Below are the code and all the weights of a small trained network. Each question names an input and a class and asks about switching units off, where a switched-off unit gives its printed mean instead of its output.

import numpy as np


def w(rows, s, z=0):
    codes = np.array(rows[::2]) - 128.0
    scale = np.full(codes.shape[1], s)
    scale[-1] = z or s
    return codes * scale


def norm(h):
    return h / np.sqrt((h * h).mean(-1, keepdims=True) + 1e-5)


def f(y):
    return y / 2 * (1 + np.tanh(0.7978845608 * (y + 0.044715 * y**3)))


def log_softmax(a):
    a = a - a.max(-1, keepdims=True)
    return a - np.log(np.exp(a).sum(-1, keepdims=True))


def net(x, mask):
    res = np.array(x, float).reshape(1, 3) / 4 @ E
    u = 0
    for l in range(2):
        y = f(norm(res) @ A[l][:, :-1].T + A[l][:, -1])
        res = res + np.where(mask[u : u + 8], y, B[l][:, -1]) @ B[l][:, :-1]
        u += 8
    return log_softmax(norm(res)[-1] @ U[:, :-1].T + U[:, -1])


A, B = {}, {}
E = w([
[240,189,19,82],'x0',
[109,20,4,200],'x1',
[173,38,175,59],'x2',
],0.0035)
A[0] = w([
[85,60,53,178,121],'0.n1',
[127,119,102,151,142],'0.n2',
[145,207,227,111,79],'0.n3',
[67,245,94,212,33],'0.n4',
[197,218,233,127,98],'0.n5',
[53,43,255,166,4],'0.n6',
[200,109,102,9,145],'0.n7',
[185,26,188,69,49],'0.n8',
],0.0082,0.0037)
B[0] = w([
[161,77,128,21,243],'0.n1',
[147,138,133,107,150],'0.n2',
[135,18,65,80,212],'0.n3',
[254,72,250,229,205],'0.n4',
[137,55,48,102,233],'0.n5',
[130,226,58,171,255],'0.n6',
[94,176,144,206,234],'0.n7',
[180,84,242,228,188],'0.n8',
],0.0081,0.0039)
A[1] = w([
[92,163,199,126,4],'1.n1',
[140,204,36,171,98],'1.n2',
[85,153,110,152,160],'1.n3',
[206,143,208,1,135],'1.n4',
[170,244,55,150,106],'1.n5',
[102,164,81,74,101],'1.n6',
[135,25,139,119,75],'1.n7',
[82,170,191,111,3],'1.n8',
],0.0084,0.0035)
B[1] = w([
[129,5,94,82,94],'1.n1',
[59,145,158,177,243],'1.n2',
[83,201,121,98,146],'1.n3',
[60,199,173,90,164],'1.n4',
[16,121,151,139,254],'1.n5',
[152,108,253,113,146],'1.n6',
[110,208,71,109,246],'1.n7',
[113,46,118,135,88],'1.n8',
],0.0065,0.0031)
U = w([
[160,95,44,31,166],'0',
[250,118,186,204,150],'1',
[27,200,101,180,120],'2',
[128,141,154,111,208],'3',
[108,103,177,97,2],'4',
],0.014,0.0096)

Each question gives the input, the list of numbers given to net, and the class t.
The units are the neurons (one row each of A and B). Each row of codes is followed by its name. A weight is (code - 128) times the scale printed after its matrix; where a second scale follows, it is the last column's (A, B and U).
mask holds one flag per neuron, layer by layer. A switched-off neuron (its flag False) gives its mean, the last column of its row in B, instead of its output. The means were averaged over made-up inputs and are rounded, as every weight is.
A unit's drop is (log p(t) with every unit on - log p(t) with that unit switched off) / (log p(t) with every unit on - log p(t) with every unit switched off).
The circuit of an input: a set's keep is (log p(t) with only the set's units on - log p(t) with every unit switched off) / (log p(t) with every unit on - log p(t) with every unit switched off). Starting from the 12 units with the biggest drops (on a tie, the unit counted first), units are removed one at a time, each time the one whose removal leaves the highest keep (on an exact tie, the one counted first), for as long as the keep stays at least 0.8.
circuit, biggest first: the units of the circuit, biggest drop first
most important unit: the unit with the biggest drop
top k neurons: the k neurons with the biggest drops, biggest first
top k neurons in layer l: the k neurons of layer l with the biggest drops, biggest first
drop when u is switched off: that unit's drop, to one decimal
input [6,5,-4], class 2: most important unit => 0.n3
input [7,6,-4], class 2: top 3 neurons in layer 1 => (1.n2, 1.n5, 1.n6)
input [6,-4,1], class 2: top 2 neurons in layer 0 => (0.n7, 0.n1)
input [-4,-6,8], class 1: top 2 neurons in layer 0 => (0.n8, 0.n1)
input [5,3,3], class 2: circuit, biggest first => (0.n4, 0.n7)
input [-6,4,7], class 1: top 2 neurons => (0.n8, 0.n6)
input [7,-6,-4], class 2: top 2 neurons => (0.n1, 0.n7)
input [-8,-6,5], class 2: top 2 neurons => (0.n4, 0.n6)
input [-1,4,3], class 0: top 3 neurons in layer 0 => (0.n1, 0.n4, 0.n7)
input [-6,-8,-5], class 0: circuit, biggest first => (0.n3, 0.n5)
input [7,6,6], class 2: top 4 neurons => (0.n7, 0.n4, 0.n3, 0.n5)
input [-6,6,0], class 0: top 3 neurons => (0.n1, 0.n7, 1.n5)
input [-7,0,8], class 1: top 3 neurons in layer 0 => (0.n8, 0.n7, 0.n6)
input [-3,7,-6], class 0: circuit, biggest first => (0.n1)
input [3,3,0], class 3: top 2 neurons => (0.n5, 0.n3)
input [-6,7,5], class 0: top 3 neurons => (0.n1, 0.n4, 0.n7)
input [-1,8,-7], class 0: top 2 neurons => (0.n1, 0.n8)
input [6,-3,-8], class 1: top 2 neurons => (0.n4, 0.n6)
input [-5,8,2], class 0: drop when 0.n1 is switched off => 0.6
input [-4,8,1], class 0: circuit, biggest first => (0.n1)
input [-6,-1,2], class 2: drop when 0.n6 is switched off => 0.7
input [5,2,8], class 1: drop when 0.n8 is switched off => 0.5
input [2,-8,1], class 0: drop when 0.n3 is switched off => 0.0
